Below are the code and all the weights of a small trained network. Each question names an input and a class and asks about switching units off, where a switched-off unit gives its printed mean instead of its output.

import numpy as np


def w(rows, s, z=0):
    codes = np.array(rows[::2]) - 128.0
    scale = np.full(codes.shape[1], s)
    scale[-1] = z or s
    return codes * scale


def norm(h):
    return h / np.sqrt((h * h).mean(-1, keepdims=True) + 1e-5)


def f(y):
    return y / 2 * (1 + np.tanh(0.7978845608 * (y + 0.044715 * y**3)))


def log_softmax(a):
    a = a - a.max(-1, keepdims=True)
    return a - np.log(np.exp(a).sum(-1, keepdims=True))


def net(x, mask):
    res = np.array(x, float).reshape(1, 2) / 4 @ E
    u = 0
    for l in range(3):
        y = f(norm(res) @ A[l][:, :-1].T + A[l][:, -1])
        res = res + np.where(mask[u : u + 5], y, B[l][:, -1]) @ B[l][:, :-1]
        u += 5
    return log_softmax(norm(res)[-1] @ U[:, :-1].T + U[:, -1])


A, B = {}, {}
E = w([
[139,128,13,11,78,3,36,14],'x0',
[166,200,127,98,182,153,52,97],'x1',
],0.00059)
A[0] = w([
[121,115,224,238,154,223,189,228,144],'0.n1',
[145,120,106,102,106,107,132,106,126],'0.n2',
[68,62,134,147,102,128,255,166,118],'0.n3',
[120,118,220,238,151,225,187,224,253],'0.n4',
[135,134,125,123,125,122,133,132,170],'0.n5',
],0.0024,0.00034)
B[0] = w([
[172,153,29,121,132,34,128,28,252],'0.n1',
[81,130,113,228,123,113,111,166,135],'0.n2',
[163,172,166,148,160,107,168,130,166],'0.n3',
[174,140,6,147,143,37,133,3,254],'0.n4',
[122,116,130,168,130,125,124,138,130],'0.n5',
],0.0016,0.0035)
A[1] = w([
[171,183,164,119,250,207,98,110,119],'1.n1',
[159,142,124,117,139,123,118,93,2],'1.n2',
[105,50,49,124,86,90,193,92,122],'1.n3',
[147,151,124,100,124,101,144,118,58],'1.n4',
[144,134,97,107,118,112,110,107,132],'1.n5',
],0.0026,0.00077)
B[1] = w([
[182,239,231,205,187,188,198,205,132],'1.n1',
[118,60,179,110,41,119,162,152,143],'1.n2',
[184,219,218,172,245,208,137,170,252],'1.n3',
[105,17,165,162,100,159,129,132,146],'1.n4',
[61,80,122,223,145,138,126,191,196],'1.n5',
],0.0012,0.0017)
A[2] = w([
[128,157,174,88,104,133,140,152,195],'2.n1',
[103,82,198,150,112,90,254,179,84],'2.n2',
[178,177,246,176,165,212,161,163,166],'2.n3',
[163,141,47,31,101,60,76,65,2],'2.n4',
[124,83,99,167,125,94,156,125,126],'2.n5',
],0.0022,0.00057)
B[2] = w([
[144,144,100,193,166,154,168,128,114],'2.n1',
[101,216,25,29,49,231,156,167,104],'2.n2',
[90,153,192,149,164,136,70,207,104],'2.n3',
[41,56,155,188,109,121,180,249,249],'2.n4',
[117,148,102,88,117,154,13,119,152],'2.n5',
],0.0015,0.002)
U = w([
[175,214,244,165,208,188,86,197,151],'0',
[217,31,226,106,83,246,215,55,1],'1',
[255,165,26,217,196,25,233,2,167],'2',
[118,209,60,30,43,220,205,180,137],'3',
[42,17,103,132,89,32,67,178,166],'4',
[217,35,218,104,89,239,210,62,11],'5',
[212,33,225,106,87,245,217,57,3],'6',
[218,37,224,105,84,232,215,65,10],'7',
],0.0076,0.0081)

Each question gives the input, the list of numbers given to net, and the class t.
The units are the neurons (one row each of A and B). Each row of codes is followed by its name. A weight is (code - 128) times the scale printed after its matrix; where a second scale follows, it is the last column's (A, B and U).
mask holds one flag per neuron, layer by layer. A switched-off neuron (its flag False) gives its mean, the last column of its row in B, instead of its output. The means were averaged over made-up inputs and are rounded, as every weight is.
A unit's drop is (log p(t) with every unit on - log p(t) with that unit switched off) / (log p(t) with every unit on - log p(t) with every unit switched off).
The circuit of an input: a set's keep is (log p(t) with only the set's units on - log p(t) with every unit switched off) / (log p(t) with every unit on - log p(t) with every unit switched off). Starting from the 12 units with the biggest drops (on a tie, the unit counted first), units are removed one at a time, each time the one whose removal leaves the highest keep (on an exact tie, the one counted first), for as long as the keep stays at least 0.8.
units of the circuit, in order: the units of the circuit, biggest drop first
most important unit: the unit with the biggest drop
k most important neurons: the k neurons with the biggest drops, biggest first
drop of u: that unit's drop, to one decimal
input [4,-8], class 3: units of the circuit, in order	0.n4, 2.n2, 0.n1
input [2,8], class 0: 3 most important neurons	0.n4, 0.n1, 1.n1
input [2,-3], class 3: 4 most important neurons	0.n4, 0.n1, 2.n2, 2.n4
input [0,5], class 0: units of the circuit, in order	0.n4
input [0,1], class 0: units of the circuit, in order	0.n1, 0.n4
input [7,-8], class 4: 2 most important neurons	1.n1, 0.n4
input [2,-5], class 3: 2 most important neurons	0.n4, 2.n2
input [1,-3], class 3: 4 most important neurons	0.n4, 2.n2, 0.n1, 1.n3
input [-1,6], class 0: units of the circuit, in order	0.n4, 0.n1
input [1,-4], class 3: 3 most important neurons	0.n4, 2.n2, 0.n1
input [2,-2], class 4: 3 most important neurons	1.n1, 0.n4, 0.n1
input [4,-7], class 3: 3 most important neurons	0.n4, 2.n2, 0.n1
input [5,6], class 4: 2 most important neurons	1.n3, 0.n4
input [-2,7], class 0: most important unit	1.n1
input [3,6], class 0: units of the circuit, in order	0.n1, 0.n4
input [6,-6], class 4: 2 most important neurons	1.n1, 0.n4
input [3,-7], class 3: 2 most important neurons	0.n4, 2.n2
input [5,0], class 4: drop of 1.n3	0.0
input [8,5], class 4: drop of 0.n4	0.1
input [4,5], class 4: most important unit	1.n3
input [0,6], class 0: drop of 0.n4	0.2
input [8,-3], class 4: drop of 0.n4	0.1
